Below are the code and all the weights of a small trained network. Each question names an input and a class and asks about switching units off, where a switched-off unit gives its printed mean instead of its output.

import numpy as np


def w(rows, s, z=0):
    codes = np.array(rows[::2]) - 128.0
    scale = np.full(codes.shape[1], s)
    scale[-1] = z or s
    return codes * scale


def norm(h):
    return h / np.sqrt((h * h).mean(-1, keepdims=True) + 1e-5)


def f(y):
    return y / 2 * (1 + np.tanh(0.7978845608 * (y + 0.044715 * y**3)))


def log_softmax(a):
    a = a - a.max(-1, keepdims=True)
    return a - np.log(np.exp(a).sum(-1, keepdims=True))


def net(x, mask):
    res = np.array(x, float).reshape(1, 3) / 4 @ E
    u = 0
    for l in range(4):
        y = f(norm(res) @ A[l][:, :-1].T + A[l][:, -1])
        res = res + np.where(mask[u : u + 3], y, B[l][:, -1]) @ B[l][:, :-1]
        u += 3
    return log_softmax(norm(res)[-1] @ U[:, :-1].T + U[:, -1])


A, B = {}, {}
E = w([
[57,26,66,73],'x0',
[158,140,5,171],'x1',
[207,90,128,43],'x2',
],0.0028)
A[0] = w([
[140,143,125,133,67],'L0N0',
[253,110,111,7,4],'L0N1',
[165,149,105,102,102],'L0N2',
],0.0046,0.0023)
B[0] = w([
[138,114,97,93,54],'L0N0',
[130,33,161,254,254],'L0N1',
[145,107,83,136,123],'L0N2',
],0.0071,0.00074)
A[1] = w([
[137,105,94,121,89],'L1N0',
[98,106,213,93,6],'L1N1',
[2,185,133,235,22],'L1N2',
],0.0054,0.0022)
B[1] = w([
[83,164,145,147,111],'L1N0',
[100,172,169,95,148],'L1N1',
[194,3,186,227,250],'L1N2',
],0.0059,0.0012)
A[2] = w([
[229,197,64,188,57],'L2N0',
[155,234,178,254,69],'L2N1',
[244,59,127,54,254],'L2N2',
],0.0042,0.0017)
B[2] = w([
[92,186,150,70,209],'L2N0',
[197,112,131,70,246],'L2N1',
[107,144,176,255,250],'L2N2',
],0.0058,0.0017)
A[3] = w([
[140,141,217,124,237],'L3N0',
[170,134,2,159,107],'L3N1',
[48,44,73,100,1],'L3N2',
],0.0068,0.0005)
B[3] = w([
[78,115,20,98,251],'L3N0',
[31,77,198,58,230],'L3N1',
[251,254,110,145,222],'L3N2',
],0.0074,0.0026)
U = w([
[152,63,145,220,247],'0',
[212,242,80,114,125],'1',
[12,126,137,64,36],'2',
],0.012,0.0016)

Each question gives the input, the list of numbers given to net, and the class t.
The units are the neurons (one row each of A and B). Each row of codes is followed by its name. A weight is (code - 128) times the scale printed after its matrix; where a second scale follows, it is the last column's (A, B and U).
mask holds one flag per neuron, layer by layer. A switched-off neuron (its flag False) gives its mean, the last column of its row in B, instead of its output. The means were averaged over made-up inputs and are rounded, as every weight is.
A unit's drop is (log p(t) with every unit on - log p(t) with that unit switched off) / (log p(t) with every unit on - log p(t) with every unit switched off).
The circuit of an input: a set's keep is (log p(t) with only the set's units on - log p(t) with every unit switched off) / (log p(t) with every unit on - log p(t) with every unit switched off). Starting from all 12 units, units are removed one at a time, each time the one whose removal leaves the highest keep (on an exact tie, the one counted first), for as long as the keep stays at least 0.8.
circuit, biggest first: the units of the circuit, biggest drop first
most important unit: the unit with the biggest drop
k most important neurons: the k neurons with the biggest drops, biggest first
k most important neurons of layer l: the k neurons of layer l with the biggest drops, biggest first
drop when u is switched off: that unit's drop, to one decimal
input [0,7,7], class 0: most important neuron of layer 0 => [L0N1]
input [6,6,1], class 1: 2 most important neurons => [L3N2, L3N0]
input [-1,6,7], class 0: 2 most important neurons => [L0N1, L2N2]
input [5,3,-4], class 1: 3 most important neurons => [L3N2, L0N1, L2N2]
input [-5,8,-3], class 2: circuit, biggest first => [L3N1, L3N2]
input [-4,7,-4], class 2: 3 most important neurons => [L3N1, L0N1, L3N2]
input [7,-6,4], class 1: 2 most important neurons => [L3N2, L1N2]
input [3,-7,-8], class 0: 2 most important neurons => [L1N2, L3N1]
input [7,2,8], class 0: 3 most important neurons => [L0N1, L2N2, L2N0]
input [8,8,-7], class 1: 4 most important neurons => [L3N2, L0N1, L2N2, L3N0]
input [6,-5,5], class 1: 3 most important neurons => [L3N2, L1N2, L3N1]
input [2,-6,-6], class 0: 3 most important neurons => [L1N2, L3N1, L2N0]
input [-5,7,-2], class 2: 2 most important neurons => [L3N1, L3N2]
input [-2,6,4], class 2: circuit, biggest first => [L3N1]
input [6,2,5], class 1: 3 most important neurons => [L3N2, L1N2, L1N0]
input [-6,8,2], class 2: circuit, biggest first => [L3N1, L3N2]
input [2,2,0], class 1: 2 most important neurons of layer 1 => [L1N0, L1N2]
input [-7,5,8], class 0: 2 most important neurons of layer 0 => [L0N1, L0N2]
input [8,2,0], class 1: drop when L3N2 is switched off => 1.4
input [-4,8,4], class 2: drop when L3N1 is switched off => 0.9
input [4,6,0], class 2: drop when L3N1 is switched off => 3.8
input [7,-3,-8], class 0: most important unit => L1N2
